Here is a tiny trained network, its code and every weight. The questions are about switching its units off for an input and a class, where a switched-off unit gives its printed mean instead of its output.

import numpy as np


def w(rows, s, z=0):
    codes = np.array(rows[::2]) - 128.0
    scale = np.full(codes.shape[1], s)
    scale[-1] = z or s
    return codes * scale


def f(y):
    return np.maximum(y, 0)


def log_softmax(a):
    a = a - a.max(-1, keepdims=True)
    return a - np.log(np.exp(a).sum(-1, keepdims=True))


def net(x, mask):
    res = np.array(x, float).reshape(1, 7) / 4 @ E
    y = f(res @ A[0][:, :-1].T + A[0][:, -1])
    res = res + np.where(mask, y, B[0][:, -1]) @ B[0][:, :-1]
    return log_softmax(res[-1] @ U[:, :-1].T + U[:, -1])


A, B = {}, {}
E = w([
[163,185,204,43,254,99,91,147,197,141,100,185],'x0',
[107,184,158,115,177,111,157,48,26,191,59,18],'x1',
[123,141,11,97,241,254,128,128,133,204,111,162],'x2',
[12,145,151,86,30,98,180,143,109,197,125,234],'x3',
[153,117,129,123,111,108,135,132,121,131,118,133],'x4',
[97,127,98,96,218,89,196,208,13,54,184,134],'x5',
[88,145,122,120,147,152,133,89,137,103,146,124],'x6',
],0.0084)
A[0] = w([
[246,107,65,126,187,191,97,124,160,85,125,21,43],'neuron 0',
[175,147,82,132,116,182,65,32,179,231,87,144,2],'neuron 1',
[144,168,180,71,245,153,122,146,175,182,105,188,152],'neuron 2',
[130,123,59,94,200,138,192,161,88,119,147,153,89],'neuron 3',
[106,135,126,98,171,55,151,186,69,67,152,95,5],'neuron 4',
[59,163,70,67,102,152,178,162,134,254,105,184,37],'neuron 5',
[120,64,7,157,109,209,149,113,87,176,129,117,129],'neuron 6',
[141,125,189,113,72,104,81,76,190,142,137,83,157],'neuron 7',
[98,202,130,113,165,120,109,67,46,221,68,60,4],'neuron 8',
[118,107,53,126,116,165,65,180,209,88,187,211,101],'neuron 9',
],0.0087,0.0032)
B[0] = w([
[33,127,176,9,95,100,126,102,154,149,147,155,235],'neuron 0',
[122,153,68,160,117,185,123,174,147,162,118,169,214],'neuron 1',
[156,69,170,165,74,171,199,91,78,85,91,116,247],'neuron 2',
[101,185,101,176,149,146,102,162,186,154,58,150,206],'neuron 3',
[104,150,73,158,101,176,140,167,172,152,85,148,204],'neuron 4',
[74,167,174,86,101,80,119,143,140,135,172,170,224],'neuron 5',
[168,109,180,120,111,183,146,110,64,62,98,106,209],'neuron 6',
[100,174,93,138,145,160,117,202,124,68,100,142,202],'neuron 7',
[188,56,98,130,189,61,94,75,138,173,125,108,225],'neuron 8',
[191,113,95,155,163,50,79,105,95,168,163,87,234],'neuron 9',
],0.012,0.013)
U = w([
[85,179,19,178,159,196,117,196,225,196,68,172,86],'0',
[2,140,250,39,111,38,125,118,175,202,195,165,97],'1',
[222,89,80,153,219,5,80,93,141,206,149,92,99],'2',
[128,156,181,152,156,153,141,142,126,139,113,138,250],'3',
[179,79,226,172,91,168,220,107,61,57,105,105,100],'4',
],0.0077,0.015)

Each question gives the input, the list of numbers given to net, and the class t.
The units are the neurons (one row each of A and B). Each row of codes is followed by its name. A weight is (code - 128) times the scale printed after its matrix; where a second scale follows, it is the last column's (A, B and U).
mask holds one flag per neuron, in row order. A switched-off neuron (its flag False) gives its mean, the last column of its row in B, instead of its output. The means were averaged over made-up inputs and are rounded, as every weight is.
A unit's drop is (log p(t) with every unit on - log p(t) with that unit switched off) / (log p(t) with every unit on - log p(t) with every unit switched off).
The circuit of an input: a set's keep is (log p(t) with only the set's units on - log p(t) with every unit switched off) / (log p(t) with every unit on - log p(t) with every unit switched off). Starting from all 10 units, units are removed one at a time, each time the one whose removal leaves the highest keep (on an exact tie, the one counted first), for as long as the keep stays at least 0.8.
units of the circuit, in order: the units of the circuit, biggest drop first
most important unit: the unit with the biggest drop
k most important neurons: the k neurons with the biggest drops, biggest first
drop of u: that unit's drop, to one decimal
input [8,5,-5,5,-6,-8,-5], class 0: most important unit -> neuron 7
input [2,1,8,7,-6,7,8], class 3: 2 most important neurons -> neuron 2; neuron 0
input [0,-1,-7,6,-2,-6,-1], class 3: 3 most important neurons -> neuron 0; neuron 7; neuron 1
input [-1,0,-6,5,8,-1,-7], class 3: 3 most important neurons -> neuron 0; neuron 2; neuron 5
input [7,-7,-4,-6,-8,4,-2], class 2: 3 most important neurons -> neuron 9; neuron 5; neuron 6
input [-2,2,-2,-3,6,2,-6], class 1: units of the circuit, in order -> neuron 2; neuron 9; neuron 1
input [6,-3,2,-4,0,1,5], class 4: 2 most important neurons -> neuron 2; neuron 5
input [7,7,-5,1,6,-5,2], class 2: 2 most important neurons -> neuron 8; neuron 6
input [6,-1,2,-3,-3,5,4], class 4: 3 most important neurons -> neuron 2; neuron 1; neuron 7
input [2,3,5,4,-7,-1,3], class 3: 4 most important neurons -> neuron 0; neuron 2; neuron 5; neuron 1
input [3,2,-3,-4,-4,3,-7], class 1: 3 most important neurons -> neuron 6; neuron 0; neuron 1
input [5,-3,-2,-4,1,0,1], class 4: 2 most important neurons -> neuron 5; neuron 2
input [-7,1,-8,-3,5,-1,-2], class 3: 3 most important neurons -> neuron 2; neuron 6; neuron 7
input [-1,7,-3,5,-5,4,-8], class 2: units of the circuit, in order -> neuron 8
input [8,5,-7,6,1,-3,-8], class 4: units of the circuit, in order -> neuron 0; neuron 2
input [-4,5,8,-3,-3,5,4], class 3: units of the circuit, in order -> neuron 6; neuron 3; neuron 1; neuron 0
input [1,-5,1,-5,-3,-4,1], class 1: drop of neuron 7 -> 0.0
input [-1,-3,-4,-4,7,6,8], class 0: drop of neuron 4 -> 0.4
input [5,5,-5,-7,3,3,4], class 1: drop of neuron 9 -> 0.1
input [-2,8,5,8,8,-4,-6], class 1: most important unit -> neuron 5
